Below is a small trained network, with its code and all its weights. Each question gives an input and a target symbol and asks what happens when units are switched off, that is, made to give their printed mean instead of their output.

import numpy as np


def w(rows, s, z=0):
    codes = np.array(rows[::2]) - 128.0
    scale = np.full(codes.shape[1], s)
    scale[-1] = z or s
    return codes * scale


def norm(h):
    return h / np.sqrt((h * h).mean(-1, keepdims=True) + 1e-5)


def f(y):
    return y / 2 * (1 + np.tanh(0.7978845608 * (y + 0.044715 * y**3)))


def softmax(a):
    e = np.exp(a - a.max(-1, keepdims=True))
    return e / e.sum(-1, keepdims=True)


def log_softmax(a):
    a = a - a.max(-1, keepdims=True)
    return a - np.log(np.exp(a).sum(-1, keepdims=True))


def net(x, mask):
    ids = ['ΓΔΠαβεζθλμξφψω'.index(c) for c in x.split()]
    T = len(ids)
    res = E[ids] + P[:T]
    q, k, v = (norm(res) @ M[0].T for M in (Q, K, V))
    z = softmax(np.where(np.tri(T) > 0, q @ k.T / 4**0.5, -1e9)) @ v
    res = res + np.where(mask[0], z, O[0][:, -1]) @ O[0][:, :-1]
    y = f(norm(res) @ A[0][:, :-1].T + A[0][:, -1])
    res = res + np.where(mask[1:13], y, B[0][:, -1]) @ B[0][:, :-1]
    return log_softmax(norm(res)[-1] @ U[:, :-1].T + U[:, -1])


Q, K, V, O, A, B = {}, {}, {}, {}, {}, {}
E = w([
[174,136,204,97,80,161],'Γ',
[141,165,171,145,184,75],'Δ',
[230,14,67,143,86,109],'Π',
[124,170,222,145,159,69],'α',
[173,112,167,55,173,147],'β',
[233,160,116,196,189,51],'ε',
[118,162,196,142,149,66],'ζ',
[192,95,81,165,53,92],'θ',
[161,195,243,110,108,172],'λ',
[104,122,104,115,129,20],'μ',
[191,133,25,105,160,92],'ξ',
[141,127,250,69,125,132],'φ',
[104,103,78,110,16,198],'ψ',
[98,206,181,59,146,162],'ω',
],0.02)
P = w([
[107,32,89,236,239,141],'0',
[197,37,136,132,170,116],'1',
[193,61,159,110,164,108],'2',
[220,85,175,74,157,78],'3',
[234,103,167,73,137,80],'4',
[232,127,167,78,129,72],'5',
[217,148,163,73,129,70],'6',
[204,167,152,87,124,73],'7',
[201,189,148,98,111,71],'8',
[189,211,140,110,107,64],'9',
[186,234,134,109,100,63],'10',
[151,253,105,121,81,39],'11',
[143,223,77,115,30,50],'12',
[171,255,83,162,31,85],'13',
],0.0091)
Q[0] = w([
[196,162,108,154,85,6],'head 0',
[96,114,154,149,83,152],'head 0',
[88,115,97,52,140,114],'head 0',
[176,171,136,97,70,80],'head 0',
],0.014)
K[0] = w([
[99,255,59,68,72,114],'head 0',
[119,92,108,58,200,131],'head 0',
[169,139,131,91,135,175],'head 0',
[157,213,107,142,102,101],'head 0',
],0.013)
V[0] = w([
[153,248,157,197,174,156],'head 0',
[216,111,175,220,22,180],'head 0',
[141,139,29,87,137,207],'head 0',
[15,104,168,132,43,143],'head 0',
],0.011)
O[0] = w([
[187,103,194,166,204,173,121],'head 0',
[143,140,196,213,67,149,150],'head 0',
[151,250,101,100,118,205,57],'head 0',
[145,101,166,95,59,55,2],'head 0',
],0.016,0.0072)
A[0] = w([
[194,116,212,60,124,136,253],'neuron 0',
[132,75,98,147,176,125,18],'neuron 1',
[152,141,66,107,188,128,88],'neuron 2',
[71,94,55,199,175,140,63],'neuron 3',
[62,197,82,149,161,88,135],'neuron 4',
[48,159,159,156,160,51,117],'neuron 5',
[176,184,150,45,148,78,103],'neuron 6',
[38,113,97,89,46,210,106],'neuron 7',
[61,146,106,75,38,156,202],'neuron 8',
[209,170,195,35,146,126,150],'neuron 9',
[151,164,200,22,75,247,229],'neuron 10',
[122,163,187,142,203,164,192],'neuron 11',
],0.012,0.0059)
B[0] = w([
[122,184,189,72,141,139,253],'neuron 0',
[120,123,174,136,89,109,143],'neuron 1',
[118,164,68,124,81,135,177],'neuron 2',
[88,107,153,49,126,144,153],'neuron 3',
[94,124,78,144,59,164,162],'neuron 4',
[162,113,38,193,53,130,172],'neuron 5',
[165,131,123,61,159,143,162],'neuron 6',
[155,127,247,103,174,88,152],'neuron 7',
[107,151,183,58,167,123,176],'neuron 8',
[148,77,191,65,191,93,200],'neuron 9',
[20,147,225,168,180,69,218],'neuron 10',
[97,113,111,115,70,152,244],'neuron 11',
],0.014,0.0078)
U = w([
[157,124,149,221,55,139,155],'Γ',
[117,46,143,73,58,214,104],'Δ',
[125,229,143,68,36,57,118],'Π',
[81,89,58,126,103,4,172],'α',
[86,174,71,96,104,210,202],'β',
[123,118,124,183,192,189,135],'ε',
[132,51,155,91,100,149,92],'ζ',
[80,116,184,172,123,95,75],'θ',
[186,113,172,182,115,150,115],'λ',
[193,144,103,26,180,100,125],'μ',
[59,161,122,111,166,165,45],'ξ',
[114,39,154,158,145,61,99],'φ',
[120,137,93,162,114,89,246],'ψ',
[88,86,110,89,207,137,49],'ω',
],0.012,0.011)

Each question gives the input, a string of symbols that net reads in full, and the target symbol t.
The units are the heads (4 rows each of Q, K, V and O) and the neurons (one row each of A and B). Each row of codes is followed by its name. A weight is (code - 128) times the scale printed after its matrix; where a second scale follows, it is the last column's (O, A, B and U).
mask holds one flag per unit, heads first, then neurons. A switched-off unit (its flag False) gives its mean, the last column of its rows in O or B, instead of its output. The means were averaged over made-up inputs and are rounded, as every weight is.
A unit's drop is (log p(t) with every unit on - log p(t) with that unit switched off) / (log p(t) with every unit on - log p(t) with every unit switched off).
The circuit of an input: a set's keep is (log p(t) with only the set's units on - log p(t) with every unit switched off) / (log p(t) with every unit on - log p(t) with every unit switched off). Starting from the 12 units with the biggest drops (on a tie, the unit counted first), units are removed one at a time, each time the one whose removal leaves the highest keep (on an exact tie, the one counted first), for as long as the keep stays at least 0.8.
circuit, biggest first: the units of the circuit, biggest drop first
k most important neurons: the k neurons with the biggest drops, biggest first
drop of u: that unit's drop, to one decimal
input Π ζ ζ ε ξ ζ μ α Δ ψ ω μ, target μ: circuit, biggest first	[head 0; neuron 6]
input θ Π ζ, target Γ: circuit, biggest first	[neuron 5; neuron 10]
input φ β α μ φ ω Π Π μ α ξ μ, target β: circuit, biggest first	[head 0; neuron 4]
input μ ω ζ ε, target μ: 2 most important neurons	[neuron 10; neuron 2]
input ε ξ λ ε Π ω ψ φ ψ θ μ ε, target α: circuit, biggest first	[head 0; neuron 0]
input φ θ Δ Π ξ Γ μ ε ξ μ α θ Δ, target Γ: most important neuron	[neuron 5]
input ξ Δ ξ φ ζ ε ζ, target φ: circuit, biggest first	[head 0; neuron 5]
input φ α ψ ω λ ω Π θ μ Γ λ ω ζ α, target μ: circuit, biggest first	[head 0; neuron 10]
input ψ μ μ β φ, target μ: 2 most important neurons	[neuron 6; neuron 11]
input ω ψ θ μ ε λ λ ω β ξ α, target β: 3 most important neurons	[neuron 11; neuron 4; neuron 2]
input θ α θ λ ψ λ ψ Π Π φ Π θ α, target Γ: 2 most important neurons	[neuron 5; neuron 10]
input φ α θ Π ε β φ ε φ ε, target ε: drop of head 0	1.2
input Δ ζ ψ Δ ξ α ε β β λ ξ Π, target β: drop of head 0	0.7
input ζ μ ξ ξ ζ λ ε λ Π, target λ: drop of head 0	0.5
input λ θ ψ θ ε Π, target Γ: most important neuron	[neuron 9]
input α Π Π Δ θ Δ ψ Π μ Π, target α: 2 most important neurons	[neuron 0; neuron 9]
